Here is a tiny trained network, its code and every weight. The questions are about switching its units off for an input and a class, where a switched-off unit gives its printed mean instead of its output.

import numpy as np


def w(rows, s, z=0):
    codes = np.array(rows[::2]) - 128.0
    scale = np.full(codes.shape[1], s)
    scale[-1] = z or s
    return codes * scale


def f(y):
    return np.maximum(y, 0)


def log_softmax(a):
    a = a - a.max(-1, keepdims=True)
    return a - np.log(np.exp(a).sum(-1, keepdims=True))


def net(x, mask):
    res = np.array(x, float).reshape(1, 3) / 4 @ E
    y = f(res @ A[0][:, :-1].T + A[0][:, -1])
    res = res + np.where(mask, y, B[0][:, -1]) @ B[0][:, :-1]
    return log_softmax(res[-1] @ U[:, :-1].T + U[:, -1])


A, B = {}, {}
E = w([
[179,162,186,142,56,111,208,210,113,146,130],'x0',
[116,119,147,126,154,148,107,105,7,169,214],'x1',
[20,181,58,151,94,166,141,139,99,159,115],'x2',
],0.014)
A[0] = w([
[84,200,108,181,55,133,189,213,153,112,95,116],'neuron 0',
[154,103,135,105,247,136,53,47,108,105,184,184],'neuron 1',
[152,119,149,107,117,94,102,190,176,145,71,114],'neuron 2',
[141,106,96,148,150,127,79,63,144,162,120,85],'neuron 3',
[139,113,149,120,165,180,98,124,97,125,189,205],'neuron 4',
[135,169,105,151,69,138,170,146,201,105,45,227],'neuron 5',
[143,114,146,152,152,121,155,103,141,80,140,80],'neuron 6',
[204,101,124,122,163,89,117,125,157,113,152,138],'neuron 7',
[122,108,124,119,195,114,80,73,148,97,136,251],'neuron 8',
[203,72,201,97,186,57,129,131,158,58,107,186],'neuron 9',
[84,131,83,115,168,134,66,115,142,132,75,127],'neuron 10',
[128,166,162,164,92,96,168,166,44,168,194,145],'neuron 11',
],0.012,0.0026)
B[0] = w([
[21,219,134,71,78,140,139,55,203,71,50,225],'neuron 0',
[62,125,144,122,135,137,45,121,157,95,98,250],'neuron 1',
[139,243,167,112,105,131,144,95,99,61,139,182],'neuron 2',
[162,128,90,141,179,148,106,153,178,205,149,182],'neuron 3',
[161,90,103,146,161,124,62,98,107,168,148,195],'neuron 4',
[59,147,132,106,95,152,167,52,93,95,128,226],'neuron 5',
[144,89,177,102,143,154,122,151,107,86,104,151],'neuron 6',
[146,149,192,60,97,127,88,130,146,98,117,186],'neuron 7',
[61,63,133,153,158,79,83,139,180,140,140,209],'neuron 8',
[165,159,198,36,154,150,150,134,111,138,147,233],'neuron 9',
[77,34,69,112,136,138,69,84,151,157,136,200],'neuron 10',
[163,114,140,124,56,190,142,105,15,153,142,225],'neuron 11',
],0.011,0.02)
U = w([
[141,101,118,200,121,47,148,176,166,67,110,146],'0',
[100,106,129,105,108,189,95,71,90,136,150,95],'1',
[207,94,148,144,112,150,188,172,81,170,197,80],'2',
[58,99,6,188,160,108,113,129,215,135,95,157],'3',
[131,127,179,117,177,93,102,160,190,113,138,61],'4',
[103,186,156,92,65,151,250,113,151,84,54,252],'5',
],0.011,0.0018)

Each question gives the input, the list of numbers given to net, and the class t.
The units are the neurons (one row each of A and B). Each row of codes is followed by its name. A weight is (code - 128) times the scale printed after its matrix; where a second scale follows, it is the last column's (A, B and U).
mask holds one flag per neuron, in row order. A switched-off neuron (its flag False) gives its mean, the last column of its row in B, instead of its output. The means were averaged over made-up inputs and are rounded, as every weight is.
A unit's drop is (log p(t) with every unit on - log p(t) with that unit switched off) / (log p(t) with every unit on - log p(t) with every unit switched off).
The circuit of an input: a set's keep is (log p(t) with only the set's units on - log p(t) with every unit switched off) / (log p(t) with every unit on - log p(t) with every unit switched off). Starting from all 12 units, units are removed one at a time, each time the one whose removal leaves the highest keep (on an exact tie, the one counted first), for as long as the keep stays at least 0.8.
units of the circuit, in order: the units of the circuit, biggest drop first
top k neurons: the k neurons with the biggest drops, biggest first
drop when u is switched off: that unit's drop, to one decimal
input [-2,3,0], class 3: units of the circuit, in order -> (neuron 9; neuron 11; neuron 5)
input [-1,1,6], class 3: top neuron -> (neuron 9)
input [-1,4,-4], class 4: units of the circuit, in order -> (neuron 5; neuron 11; neuron 10)
input [1,3,7], class 5: units of the circuit, in order -> (neuron 0; neuron 1)
input [-2,-2,-1], class 4: units of the circuit, in order -> (neuron 11; neuron 5)
input [-2,-5,-2], class 5: top 2 neurons -> (neuron 4; neuron 5)
input [3,3,5], class 5: top 2 neurons -> (neuron 0; neuron 10)
input [8,4,-1], class 5: top 3 neurons -> (neuron 0; neuron 10; neuron 3)
input [7,1,-8], class 2: top 4 neurons -> (neuron 0; neuron 5; neuron 1; neuron 11)
input [4,3,-5], class 2: drop when neuron 0 is switched off -> 0.2
input [-3,6,-1], class 3: drop when neuron 1 is switched off -> 0.1
input [4,7,3], class 2: drop when neuron 1 is switched off -> 0.3
